Below are the code and all the weights of a small trained network. Each question names an input and a target symbol and asks about switching units off, where a switched-off unit gives its printed mean instead of its output.

import numpy as np


def w(rows, s, z=0):
    codes = np.array(rows[::2]) - 128.0
    scale = np.full(codes.shape[1], s)
    scale[-1] = z or s
    return codes * scale


def norm(h):
    return h / np.sqrt((h * h).mean(-1, keepdims=True) + 1e-5)


def f(y):
    return y / 2 * (1 + np.tanh(0.7978845608 * (y + 0.044715 * y**3)))


def softmax(a):
    e = np.exp(a - a.max(-1, keepdims=True))
    return e / e.sum(-1, keepdims=True)


def log_softmax(a):
    a = a - a.max(-1, keepdims=True)
    return a - np.log(np.exp(a).sum(-1, keepdims=True))


def net(x, mask):
    ids = ['αβγδηθλμξπσφω'.index(c) for c in x.split()]
    T = len(ids)
    res = E[ids] + P[:T]
    r = norm(res)
    for j in range(3):
        rows = slice(2 * j, 2 * j + 2)
        q, k, v = (r @ M[0][rows].T for M in (Q, K, V))
        z = softmax(np.where(np.tri(T) > 0, q @ k.T / 2**0.5, -1e9)) @ v
        o = O[0][rows]
        res = res + np.where(mask[j], z, o[:, -1]) @ o[:, :-1]
    y = f(norm(res) @ A[0][:, :-1].T + A[0][:, -1])
    res = res + np.where(mask[3:27], y, B[0][:, -1]) @ B[0][:, :-1]
    return log_softmax(norm(res)[-1] @ U[:, :-1].T + U[:, -1])


Q, K, V, O, A, B = {}, {}, {}, {}, {}, {}
E = w([
[81,202,159,138,113,132,142,165],'α',
[105,183,204,150,154,171,122,131],'β',
[112,180,192,153,152,165,126,127],'γ',
[95,192,135,122,87,129,158,163],'δ',
[112,168,201,145,152,202,131,151],'η',
[84,187,145,130,94,162,154,181],'θ',
[81,173,200,124,145,163,136,139],'λ',
[117,150,172,165,171,215,136,158],'μ',
[144,161,140,139,74,149,171,98],'ξ',
[112,131,127,112,96,200,199,181],'π',
[89,202,3,82,150,92,197,187],'σ',
[129,109,153,34,145,107,173,149],'φ',
[128,160,124,102,92,167,50,138],'ω',
],0.0066)
P = w([
[141,170,252,166,78,79,83,222],'0',
[139,177,223,87,99,131,121,156],'1',
[120,172,191,60,116,154,140,104],'2',
[98,153,143,68,114,153,110,100],'3',
[77,125,113,76,118,150,98,81],'4',
[93,88,88,94,108,152,86,56],'5',
[90,77,71,106,89,149,79,55],'6',
[140,91,61,117,39,162,64,79],'7',
],0.0036)
Q[0] = w([
[137,205,178,157,55,149,73,79],'H1',
[32,222,136,123,70,191,75,100],'H1',
[192,124,130,184,164,1,133,127],'H2',
[230,118,145,147,130,56,92,159],'H2',
[58,200,160,27,32,239,126,141],'H3',
[220,99,137,62,82,193,214,123],'H3',
],0.0058)
K[0] = w([
[104,66,82,138,94,216,113,142],'H1',
[119,14,40,115,144,172,145,101],'H1',
[169,158,205,156,110,151,185,203],'H2',
[175,180,159,206,70,129,175,167],'H2',
[150,40,1,119,84,163,102,51],'H3',
[211,61,78,144,92,72,84,155],'H3',
],0.0062)
V[0] = w([
[101,80,75,113,124,206,164,193],'H1',
[99,96,140,22,52,77,139,142],'H1',
[119,87,190,28,189,92,174,145],'H2',
[113,115,240,176,57,145,144,154],'H2',
[159,95,150,26,159,92,86,116],'H3',
[65,107,146,80,156,143,2,155],'H3',
],0.0047)
O[0] = w([
[144,62,118,101,195,178,209,142,198],'H1',
[135,71,195,130,33,164,150,130,204],'H1',
[187,66,156,113,117,39,112,136,167],'H2',
[96,26,75,105,161,131,95,127,255],'H2',
[133,141,219,113,73,111,140,142,94],'H3',
[207,121,113,2,47,176,107,141,175],'H3',
],0.0056,0.0037)
A[0] = w([
[130,160,118,164,153,192,74,78,166],'N1',
[162,147,44,100,157,146,115,144,208],'N2',
[142,194,199,168,112,143,196,102,110],'N3',
[110,113,171,133,133,166,110,181,177],'N4',
[119,100,56,126,113,16,139,128,121],'N5',
[199,120,172,109,103,35,183,147,141],'N6',
[77,134,87,202,132,147,86,94,170],'N7',
[119,77,69,75,165,157,150,134,148],'N8',
[111,124,176,116,111,151,146,53,249],'N9',
[157,117,86,79,155,97,115,153,191],'N10',
[147,164,119,140,180,117,167,128,147],'N11',
[164,253,145,122,135,128,208,114,236],'N12',
[106,189,94,150,126,38,59,144,119],'N13',
[123,124,177,89,160,98,128,117,174],'N14',
[113,175,125,102,131,169,126,144,170],'N15',
[142,116,136,105,127,148,121,131,144],'N16',
[150,196,157,138,56,134,44,78,108],'N17',
[181,182,166,179,127,149,198,113,149],'N18',
[89,137,96,101,128,169,128,177,130],'N19',
[174,76,203,151,94,93,165,107,114],'N20',
[93,122,125,85,152,100,148,111,175],'N21',
[125,124,139,140,177,133,231,99,71],'N22',
[152,124,188,142,174,175,107,94,122],'N23',
[58,138,128,249,191,114,149,100,158],'N24',
],0.006,0.0017)
B[0] = w([
[122,182,167,89,32,100,139,139,162],'N1',
[148,145,221,126,111,140,90,137,164],'N2',
[169,146,52,95,183,90,60,247,131],'N3',
[151,118,92,153,64,78,136,88,227],'N4',
[110,97,157,128,96,58,107,212,114],'N5',
[183,73,244,154,13,124,124,132,147],'N6',
[136,183,215,99,108,97,158,126,149],'N7',
[153,135,170,161,138,126,89,174,254],'N8',
[107,129,103,133,121,127,102,212,222],'N9',
[170,125,214,176,138,159,117,158,150],'N10',
[123,121,109,149,60,182,108,211,108],'N11',
[114,88,95,80,79,145,63,206,142],'N12',
[145,52,109,55,220,108,167,117,119],'N13',
[155,108,86,152,129,175,160,186,157],'N14',
[164,105,107,114,97,96,58,85,191],'N15',
[103,131,108,174,71,144,107,135,174],'N16',
[114,49,141,37,174,180,224,153,163],'N17',
[114,161,77,122,107,51,38,213,121],'N18',
[150,122,132,146,108,127,91,73,226],'N19',
[220,123,252,96,96,91,135,156,157],'N20',
[194,127,153,158,128,164,124,190,160],'N21',
[161,30,48,76,202,108,138,142,153],'N22',
[107,107,83,147,84,37,160,127,166],'N23',
[86,142,206,87,119,218,143,235,158],'N24',
],0.0037)
U = w([
[134,139,111,82,175,82,136,90,62],'α',
[50,130,71,156,62,49,154,48,72],'β',
[70,38,179,83,91,155,48,201,253],'γ',
[241,123,205,169,82,37,198,131,131],'δ',
[123,51,74,190,209,179,205,134,122],'η',
[126,153,68,206,66,145,121,58,118],'θ',
[154,171,19,110,130,61,97,253,84],'λ',
[223,211,167,183,209,169,46,125,84],'μ',
[152,147,104,180,135,88,59,68,86],'ξ',
[133,157,135,48,210,85,132,58,88],'π',
[103,127,80,101,159,67,133,82,55],'σ',
[30,236,192,166,144,133,209,156,107],'φ',
[167,158,95,11,68,218,184,125,169],'ω',
],0.0051,0.0041)

Each question gives the input, a string of symbols that net reads in full, and the target symbol t.
The units are the heads (2 rows each of Q, K, V and O) and the neurons (one row each of A and B). Each row of codes is followed by its name. A weight is (code - 128) times the scale printed after its matrix; where a second scale follows, it is the last column's (O, A, B and U).
mask holds one flag per unit, heads first, then neurons. A switched-off unit (its flag False) gives its mean, the last column of its rows in O or B, instead of its output. The means were averaged over made-up inputs and are rounded, as every weight is.
A unit's drop is (log p(t) with every unit on - log p(t) with that unit switched off) / (log p(t) with every unit on - log p(t) with every unit switched off).
The circuit of an input: a set's keep is (log p(t) with only the set's units on - log p(t) with every unit switched off) / (log p(t) with every unit on - log p(t) with every unit switched off). Starting from the 12 units with the biggest drops (on a tie, the unit counted first), units are removed one at a time, each time the one whose removal leaves the highest keep (on an exact tie, the one counted first), for as long as the keep stays at least 0.8.
units of the circuit, in order: the units of the circuit, biggest drop first
unit that matters most: the unit with the biggest drop
top k neurons: the k neurons with the biggest drops, biggest first
heads that matter: for each layer, one digit per head in row order, 1 if its drop is at least 0.15 and else 0, layers parted by /
input φ μ δ γ β ξ μ δ, target φ: units of the circuit, in order -> (H3, N7, H2)
input μ α π β θ γ ξ θ, target φ: heads that matter -> 001
input δ α φ β, target δ: units of the circuit, in order -> (H2, N20)
input π π λ σ π ξ σ π, target λ: top 2 neurons -> (N18, N3)
input η γ δ ξ π α π λ, target η: unit that matters most -> H1
input β π φ φ ω η, target ω: heads that matter -> 001
input ξ δ θ π ω δ λ, target ω: heads that matter -> 011
input φ μ η δ π η, target η: heads that matter -> 100
input γ α λ ω η ω π η, target ω: heads that matter -> 011
input θ λ π ξ, target η: units of the circuit, in order -> (H3, N22)
input δ σ β, target λ: heads that matter -> 000
input π α π α σ λ φ ξ, target δ: units of the circuit, in order -> (N20, H2)
input δ μ α, target μ: heads that matter -> 110
input η σ δ ω β, target ω: heads that matter -> 001
input α δ η ξ φ δ, target δ: units of the circuit, in order -> (H2)
input θ φ α, target δ: units of the circuit, in order -> (H2, N6)
input δ δ ξ σ ξ, target λ: top 2 neurons -> (N3, N18)
input ξ λ γ, target φ: heads that matter -> 111
input η π α σ γ θ, target λ: heads that matter -> 010
input φ θ σ π η ξ β, target φ: unit that matters most -> H3
